Here is a tiny trained network, its code and every weight. The questions are about switching its units off for an input and a class, where a switched-off unit gives its printed mean instead of its output.

import numpy as np


def w(rows, s, z=0):
    codes = np.array(rows[::2]) - 128.0
    scale = np.full(codes.shape[1], s)
    scale[-1] = z or s
    return codes * scale


def f(y):
    return y / 2 * (1 + np.tanh(0.7978845608 * (y + 0.044715 * y**3)))


def log_softmax(a):
    a = a - a.max(-1, keepdims=True)
    return a - np.log(np.exp(a).sum(-1, keepdims=True))


def net(x, mask):
    res = np.array(x, float).reshape(1, 8) / 4 @ E
    y = f(res @ A[0][:, :-1].T + A[0][:, -1])
    res = res + np.where(mask, y, B[0][:, -1]) @ B[0][:, :-1]
    return log_softmax(res[-1] @ U[:, :-1].T + U[:, -1])


A, B = {}, {}
E = w([
[73,124,83,151,58,178,235,114,217,169,141,190],'x0',
[136,130,113,127,139,136,129,144,119,140,128,137],'x1',
[133,197,184,173,131,133,96,221,181,31,186,160],'x2',
[128,151,150,131,146,127,130,103,147,135,122,121],'x3',
[127,146,126,121,138,130,128,135,138,136,114,128],'x4',
[148,111,135,124,125,123,128,124,124,131,138,143],'x5',
[135,109,156,130,94,126,128,125,126,131,132,118],'x6',
[81,157,171,7,150,139,155,145,108,158,219,109],'x7',
],0.014)
A[0] = w([
[122,169,116,184,86,162,186,151,201,123,201,190,39],'neuron 1',
[81,145,146,12,132,129,187,131,105,145,205,108,127],'neuron 2',
[122,144,133,85,148,108,98,147,119,126,143,109,116],'neuron 3',
[88,106,125,63,138,152,214,105,118,190,166,111,117],'neuron 4',
[102,160,134,33,104,151,156,120,110,170,200,110,105],'neuron 5',
[179,165,174,166,148,119,34,179,96,79,127,89,185],'neuron 6',
[150,99,151,176,135,163,130,142,147,132,73,122,254],'neuron 7',
[163,94,96,77,167,71,97,71,44,171,64,37,234],'neuron 8',
[126,162,161,87,142,102,98,160,77,101,179,105,106],'neuron 9',
[167,110,94,164,129,124,82,146,139,97,91,135,184],'neuron 10',
[78,126,163,32,158,145,134,149,122,149,225,110,164],'neuron 11',
[92,98,80,97,86,142,226,59,128,185,73,154,148],'neuron 12',
],0.011,0.0076)
B[0] = w([
[126,77,98,86,67,71,238,154,216,204,146,79,209],'neuron 1',
[146,254,121,31,119,103,129,176,113,87,136,152,217],'neuron 2',
[113,142,146,144,159,157,123,202,133,113,159,101,162],'neuron 3',
[97,172,127,73,93,74,151,87,45,81,93,195,202],'neuron 4',
[108,226,145,53,104,83,129,124,112,86,167,196,199],'neuron 5',
[92,161,182,118,214,39,109,111,77,63,103,246,246],'neuron 6',
[113,92,119,189,115,106,152,90,147,89,65,147,196],'neuron 7',
[34,65,60,76,23,71,236,185,215,211,154,54,254],'neuron 8',
[171,141,185,134,135,211,78,196,105,150,173,95,192],'neuron 9',
[88,111,90,162,140,76,147,150,102,120,85,167,198],'neuron 10',
[173,196,178,42,125,187,124,176,173,125,244,92,217],'neuron 11',
[215,174,65,198,126,135,18,57,43,137,60,175,242],'neuron 12',
],0.0091,0.023)
U = w([
[53,31,85,191,83,72,234,130,228,188,73,86,252],'0',
[113,190,145,98,130,59,84,66,8,46,72,213,134],'1',
[102,149,106,40,37,143,214,151,198,188,174,48,45],'2',
[166,148,230,123,192,220,21,178,78,108,165,96,52],'3',
[210,117,31,235,94,208,27,2,73,178,15,117,143],'4',
],0.008,0.004)

Each question gives the input, the list of numbers given to net, and the class t.
The units are the neurons (one row each of A and B). Each row of codes is followed by its name. A weight is (code - 128) times the scale printed after its matrix; where a second scale follows, it is the last column's (A, B and U).
mask holds one flag per neuron, in row order. A switched-off neuron (its flag False) gives its mean, the last column of its row in B, instead of its output. The means were averaged over made-up inputs and are rounded, as every weight is.
A unit's drop is (log p(t) with every unit on - log p(t) with that unit switched off) / (log p(t) with every unit on - log p(t) with every unit switched off).
The circuit of an input: a set's keep is (log p(t) with only the set's units on - log p(t) with every unit switched off) / (log p(t) with every unit on - log p(t) with every unit switched off). Starting from all 12 units, units are removed one at a time, each time the one whose removal leaves the highest keep (on an exact tie, the one counted first), for as long as the keep stays at least 0.8.
units of the circuit, in order: the units of the circuit, biggest drop first
top k neurons: the k neurons with the biggest drops, biggest first
drop when u is switched off: that unit's drop, to one decimal
input [7,4,-8,1,0,8,8,1], class 1: units of the circuit, in order => (neuron 4)
input [1,8,-1,-6,-6,-2,4,5], class 1: top 3 neurons => (neuron 8; neuron 1; neuron 4)
input [1,-1,2,0,4,-2,3,-5], class 0: top 4 neurons => (neuron 12; neuron 2; neuron 4; neuron 5)
input [-6,6,1,-4,4,-2,-6,8], class 3: top 2 neurons => (neuron 9; neuron 1)
input [1,-6,-8,5,-8,4,-1,4], class 1: top 4 neurons => (neuron 12; neuron 4; neuron 1; neuron 5)
input [-1,-2,4,6,-3,8,-6,8], class 3: top 2 neurons => (neuron 8; neuron 11)
input [0,-2,6,-7,-5,-6,-4,8], class 3: top 2 neurons => (neuron 8; neuron 9)
input [6,3,0,-7,-7,-8,-1,-6], class 4: top 2 neurons => (neuron 8; neuron 12)
input [1,2,5,-7,-3,-2,-5,1], class 2: top 2 neurons => (neuron 12; neuron 1)
input [7,-8,-1,-7,0,1,1,5], class 1: top 2 neurons => (neuron 12; neuron 8)
input [2,6,0,3,6,7,1,5], class 1: top 2 neurons => (neuron 8; neuron 4)
input [-1,-2,-7,-3,1,3,5,1], class 2: top 2 neurons => (neuron 8; neuron 6)
input [7,6,-4,5,5,8,-5,-8], class 4: drop when neuron 12 is switched off => 0.3
input [-8,4,-3,-6,-1,0,0,1], class 2: drop when neuron 8 is switched off => 1.3
input [8,5,-4,1,3,-5,5,-7], class 4: units of the circuit, in order => (neuron 12)
input [3,-8,0,4,3,4,-8,4], class 1: drop when neuron 4 is switched off => 1.0
